Below is a small trained network, with its code and all its weights. Each question gives an input and a class and asks what happens when units are switched off, that is, made to give their printed mean instead of their output.

import numpy as np


def w(rows, s, z=0):
    codes = np.array(rows[::2]) - 128.0
    scale = np.full(codes.shape[1], s)
    scale[-1] = z or s
    return codes * scale


def norm(h):
    return h / np.sqrt((h * h).mean(-1, keepdims=True) + 1e-5)


def f(y):
    return np.maximum(y, 0)


def log_softmax(a):
    a = a - a.max(-1, keepdims=True)
    return a - np.log(np.exp(a).sum(-1, keepdims=True))


def net(x, mask):
    res = np.array(x, float).reshape(1, 5) / 4 @ E
    u = 0
    for l in range(2):
        y = f(norm(res) @ A[l][:, :-1].T + A[l][:, -1])
        res = res + np.where(mask[u : u + 6], y, B[l][:, -1]) @ B[l][:, :-1]
        u += 6
    return log_softmax(norm(res)[-1] @ U[:, :-1].T + U[:, -1])


A, B = {}, {}
E = w([
[38,70,121,37,121,12,86,129,156,195],'x0',
[66,163,173,156,147,187,95,97,224,158],'x1',
[250,90,119,148,188,79,164,135,117,114],'x2',
[153,202,173,126,88,114,97,116,123,190],'x3',
[100,81,136,150,55,144,146,32,100,118],'x4',
],0.013)
A[0] = w([
[88,167,151,152,69,234,139,91,90,108,105],'0.n0',
[45,101,40,140,93,147,196,157,61,18,73],'0.n1',
[193,52,50,138,204,153,192,190,185,86,2],'0.n2',
[138,215,216,158,81,101,45,83,144,213,111],'0.n3',
[200,93,63,75,107,67,129,209,7,92,67],'0.n4',
[60,255,144,104,186,195,75,214,216,142,100],'0.n5',
],0.0085,0.0069)
B[0] = w([
[96,88,143,56,236,110,134,168,109,82,228],'0.n0',
[131,96,120,135,73,129,76,181,57,184,223],'0.n1',
[130,153,62,103,179,122,120,99,129,75,208],'0.n2',
[181,118,113,106,112,82,160,118,187,189,237],'0.n3',
[116,119,203,142,72,228,112,187,13,178,253],'0.n4',
[109,129,185,136,19,183,117,250,48,205,249],'0.n5',
],0.011,0.0069)
A[1] = w([
[121,110,168,70,135,157,118,83,96,99,162],'1.n0',
[8,87,120,81,61,133,94,106,134,148,55],'1.n1',
[81,201,148,158,152,167,73,206,207,172,172],'1.n2',
[47,58,77,117,136,92,86,149,147,138,40],'1.n3',
[198,142,88,166,157,162,137,190,92,42,3],'1.n4',
[113,170,137,120,114,145,113,132,103,142,116],'1.n5',
],0.012,0.0055)
B[1] = w([
[117,77,131,141,170,202,118,147,203,109,192],'1.n0',
[229,207,71,193,210,92,140,125,103,85,254],'1.n1',
[125,9,125,105,120,173,57,161,18,184,233],'1.n2',
[169,175,102,107,190,159,123,105,114,33,194],'1.n3',
[105,175,42,142,229,71,50,117,126,26,226],'1.n4',
[112,101,135,44,176,138,91,82,134,131,177],'1.n5',
],0.011,0.0097)
U = w([
[30,190,136,193,41,99,171,125,169,122,20],'0',
[140,145,71,132,242,135,109,109,99,31,132],'1',
[57,63,211,155,105,188,206,92,251,97,57],'2',
[109,72,159,99,79,155,105,173,41,245,255],'3',
[190,216,88,120,78,51,191,20,194,181,64],'4',
],0.014,0.0057)

Each question gives the input, the list of numbers given to net, and the class t.
The units are the neurons (one row each of A and B). Each row of codes is followed by its name. A weight is (code - 128) times the scale printed after its matrix; where a second scale follows, it is the last column's (A, B and U).
mask holds one flag per neuron, layer by layer. A switched-off neuron (its flag False) gives its mean, the last column of its row in B, instead of its output. The means were averaged over made-up inputs and are rounded, as every weight is.
A unit's drop is (log p(t) with every unit on - log p(t) with that unit switched off) / (log p(t) with every unit on - log p(t) with every unit switched off).
The circuit of an input: a set's keep is (log p(t) with only the set's units on - log p(t) with every unit switched off) / (log p(t) with every unit on - log p(t) with every unit switched off). Starting from all 12 units, units are removed one at a time, each time the one whose removal leaves the highest keep (on an exact tie, the one counted first), for as long as the keep stays at least 0.8.
circuit, biggest first: the units of the circuit, biggest drop first
most important unit: the unit with the biggest drop
top k neurons: the k neurons with the biggest drops, biggest first
k most important neurons of layer l: the k neurons of layer l with the biggest drops, biggest first
drop of u: that unit's drop, to one decimal
input [1,1,3,1,3], class 4: top 4 neurons	(1.n2, 0.n4, 0.n5, 0.n0)
input [-3,-3,1,7,7], class 4: circuit, biggest first	(1.n2, 0.n3)
input [7,-3,3,8,4], class 4: circuit, biggest first	(1.n2, 0.n5)
input [-2,4,5,1,-4], class 3: circuit, biggest first	(0.n5)
input [8,3,-2,1,8], class 4: 2 most important neurons of layer 0	(0.n0, 0.n3)
input [7,7,3,-6,-7], class 3: top 3 neurons	(1.n2, 0.n5, 1.n4)
input [-7,4,-1,3,3], class 3: 3 most important neurons of layer 1	(1.n2, 1.n1, 1.n3)
input [-1,1,-1,8,6], class 4: top 2 neurons	(0.n3, 1.n2)
input [-3,-7,-8,3,6], class 1: top 2 neurons	(0.n0, 0.n5)
input [-2,-4,5,4,2], class 3: top 2 neurons	(0.n4, 1.n1)
input [-7,-5,-2,8,8], class 1: top 2 neurons	(0.n0, 0.n5)
input [1,7,8,-4,8], class 2: top 2 neurons	(1.n1, 1.n4)
input [7,-2,6,1,8], class 1: 3 most important neurons of layer 0	(0.n5, 0.n3, 0.n1)
input [-8,5,-1,3,8], class 2: most important unit	1.n1
input [-2,-2,-1,6,8], class 2: drop of 0.n0	0.4
input [-5,3,6,6,2], class 4: drop of 0.n4	0.1
input [-6,1,-3,1,-4], class 3: drop of 0.n5	0.5
